Below are the code and all the weights of a small trained network. Each question names an input and a class and asks about switching units off, where a switched-off unit gives its printed mean instead of its output.

import numpy as np


def w(rows, s, z=0):
    codes = np.array(rows[::2]) - 128.0
    scale = np.full(codes.shape[1], s)
    scale[-1] = z or s
    return codes * scale


def norm(h):
    return h / np.sqrt((h * h).mean(-1, keepdims=True) + 1e-5)


def f(y):
    return y / 2 * (1 + np.tanh(0.7978845608 * (y + 0.044715 * y**3)))


def log_softmax(a):
    a = a - a.max(-1, keepdims=True)
    return a - np.log(np.exp(a).sum(-1, keepdims=True))


def net(x, mask):
    res = np.array(x, float).reshape(1, 6) / 4 @ E
    u = 0
    for l in range(2):
        y = f(norm(res) @ A[l][:, :-1].T + A[l][:, -1])
        res = res + np.where(mask[u : u + 11], y, B[l][:, -1]) @ B[l][:, :-1]
        u += 11
    return log_softmax(norm(res)[-1] @ U[:, :-1].T + U[:, -1])


A, B = {}, {}
E = w([
[118,231,89,94,196,183,96],'x0',
[144,227,121,129,174,45,135],'x1',
[254,132,109,56,126,95,134],'x2',
[149,96,170,163,235,66,60],'x3',
[43,162,103,75,94,51,115],'x4',
[209,192,94,205,142,134,194],'x5',
],0.0063)
A[0] = w([
[144,145,141,67,124,109,113,2],'0.n1',
[61,194,116,176,151,112,53,135],'0.n2',
[96,62,137,183,146,110,126,184],'0.n3',
[144,152,178,93,196,140,55,170],'0.n4',
[73,169,151,151,130,148,121,94],'0.n5',
[154,91,163,162,138,107,69,147],'0.n6',
[177,115,163,100,174,112,62,155],'0.n7',
[76,171,187,154,55,135,255,139],'0.n8',
[126,155,160,165,110,78,109,139],'0.n9',
[101,118,88,156,128,72,40,126],'0.n10',
[95,231,86,61,106,98,83,20],'0.n11',
],0.0092,0.00078)
B[0] = w([
[91,101,164,133,165,148,55,165],'0.n1',
[97,169,108,203,8,187,160,220],'0.n2',
[233,103,64,55,76,148,88,201],'0.n3',
[163,167,194,121,71,134,207,224],'0.n4',
[161,132,143,254,41,128,149,160],'0.n5',
[58,64,131,60,139,169,77,187],'0.n6',
[89,152,168,134,101,129,140,218],'0.n7',
[92,185,142,193,45,145,108,234],'0.n8',
[197,98,215,71,124,193,109,163],'0.n9',
[120,134,54,143,88,132,50,189],'0.n10',
[138,80,159,120,73,125,72,254],'0.n11',
],0.0067,0.0043)
A[1] = w([
[78,192,144,184,55,137,114,188],'1.n1',
[147,185,137,15,55,100,133,179],'1.n2',
[175,240,85,77,76,129,190,179],'1.n3',
[133,185,162,255,179,166,252,82],'1.n4',
[166,171,129,163,153,169,178,95],'1.n5',
[55,134,78,122,169,98,134,14],'1.n6',
[192,193,157,216,172,85,134,134],'1.n7',
[151,208,78,56,177,1,122,126],'1.n8',
[157,58,206,143,95,152,113,251],'1.n9',
[202,138,116,142,92,151,142,205],'1.n10',
[98,121,80,75,84,139,227,173],'1.n11',
],0.0072,0.0018)
B[1] = w([
[166,160,183,212,60,146,102,253],'1.n1',
[103,45,143,116,158,124,91,230],'1.n2',
[70,100,55,126,94,105,147,208],'1.n3',
[116,135,136,3,140,66,92,189],'1.n4',
[180,73,83,57,185,109,168,153],'1.n5',
[170,153,152,148,154,119,118,105],'1.n6',
[131,117,97,186,157,101,196,170],'1.n7',
[98,129,43,192,96,232,108,160],'1.n8',
[18,225,127,79,185,142,68,234],'1.n9',
[159,111,140,245,164,164,168,197],'1.n10',
[136,164,175,211,151,129,88,155],'1.n11',
],0.0071,0.006)
U = w([
[108,169,159,199,10,149,102,217],'0',
[154,155,209,70,181,112,149,3],'1',
[158,50,93,121,157,163,117,110],'2',
[79,69,147,21,92,65,36,157],'3',
[214,111,48,145,149,50,207,69],'4',
],0.012,0.0029)

Each question gives the input, the list of numbers given to net, and the class t.
The units are the neurons (one row each of A and B). Each row of codes is followed by its name. A weight is (code - 128) times the scale printed after its matrix; where a second scale follows, it is the last column's (A, B and U).
mask holds one flag per neuron, layer by layer. A switched-off neuron (its flag False) gives its mean, the last column of its row in B, instead of its output. The means were averaged over made-up inputs and are rounded, as every weight is.
A unit's drop is (log p(t) with every unit on - log p(t) with that unit switched off) / (log p(t) with every unit on - log p(t) with every unit switched off).
The circuit of an input: a set's keep is (log p(t) with only the set's units on - log p(t) with every unit switched off) / (log p(t) with every unit on - log p(t) with every unit switched off). Starting from the 12 units with the biggest drops (on a tie, the unit counted first), units are removed one at a time, each time the one whose removal leaves the highest keep (on an exact tie, the one counted first), for as long as the keep stays at least 0.8.
circuit, biggest first: the units of the circuit, biggest drop first
unit that matters most: the unit with the biggest drop
top k neurons: the k neurons with the biggest drops, biggest first
k most important neurons of layer l: the k neurons of layer l with the biggest drops, biggest first
drop of u: that unit's drop, to one decimal
input [-4,6,-3,6,-3,3], class 1: unit that matters most => 0.n9
input [8,-6,1,1,5,-8], class 0: circuit, biggest first => 0.n2, 1.n4
input [2,2,-1,7,4,8], class 4: top 4 neurons => 0.n8, 1.n7, 1.n5, 1.n4
input [4,-1,0,-6,-7,0], class 2: circuit, biggest first => 1.n5, 0.n2
input [-2,1,-5,1,-4,5], class 4: circuit, biggest first => 0.n11, 1.n5, 1.n7, 1.n4
input [6,-7,0,6,2,-6], class 0: 3 most important neurons of layer 0 => 0.n2, 0.n4, 0.n7
input [0,0,-5,5,7,-7], class 0: top 4 neurons => 0.n2, 0.n5, 1.n1, 1.n4
input [-3,6,-4,3,-5,0], class 1: top 3 neurons => 0.n9, 0.n8, 1.n9
input [8,1,4,4,8,-2], class 0: top 2 neurons => 0.n2, 1.n1
input [6,6,7,-3,5,5], class 2: top 3 neurons => 1.n8, 1.n2, 0.n8
input [-3,5,-4,8,-8,6], class 1: 2 most important neurons of layer 0 => 0.n6, 0.n9
input [2,-2,-2,-2,-7,-1], class 2: 2 most important neurons of layer 0 => 0.n7, 0.n4
input [-4,8,2,4,-7,-3], class 1: top 4 neurons => 0.n4, 0.n11, 1.n3, 1.n4
input [5,5,-3,2,8,-6], class 0: circuit, biggest first => 0.n2
input [-6,8,3,-4,-3,-6], class 3: drop of 0.n2 => 0.1
input [-6,3,0,2,-3,0], class 3: drop of 1.n5 => 0.0
input [3,-3,6,0,5,8], class 4: drop of 0.n4 => -0.1
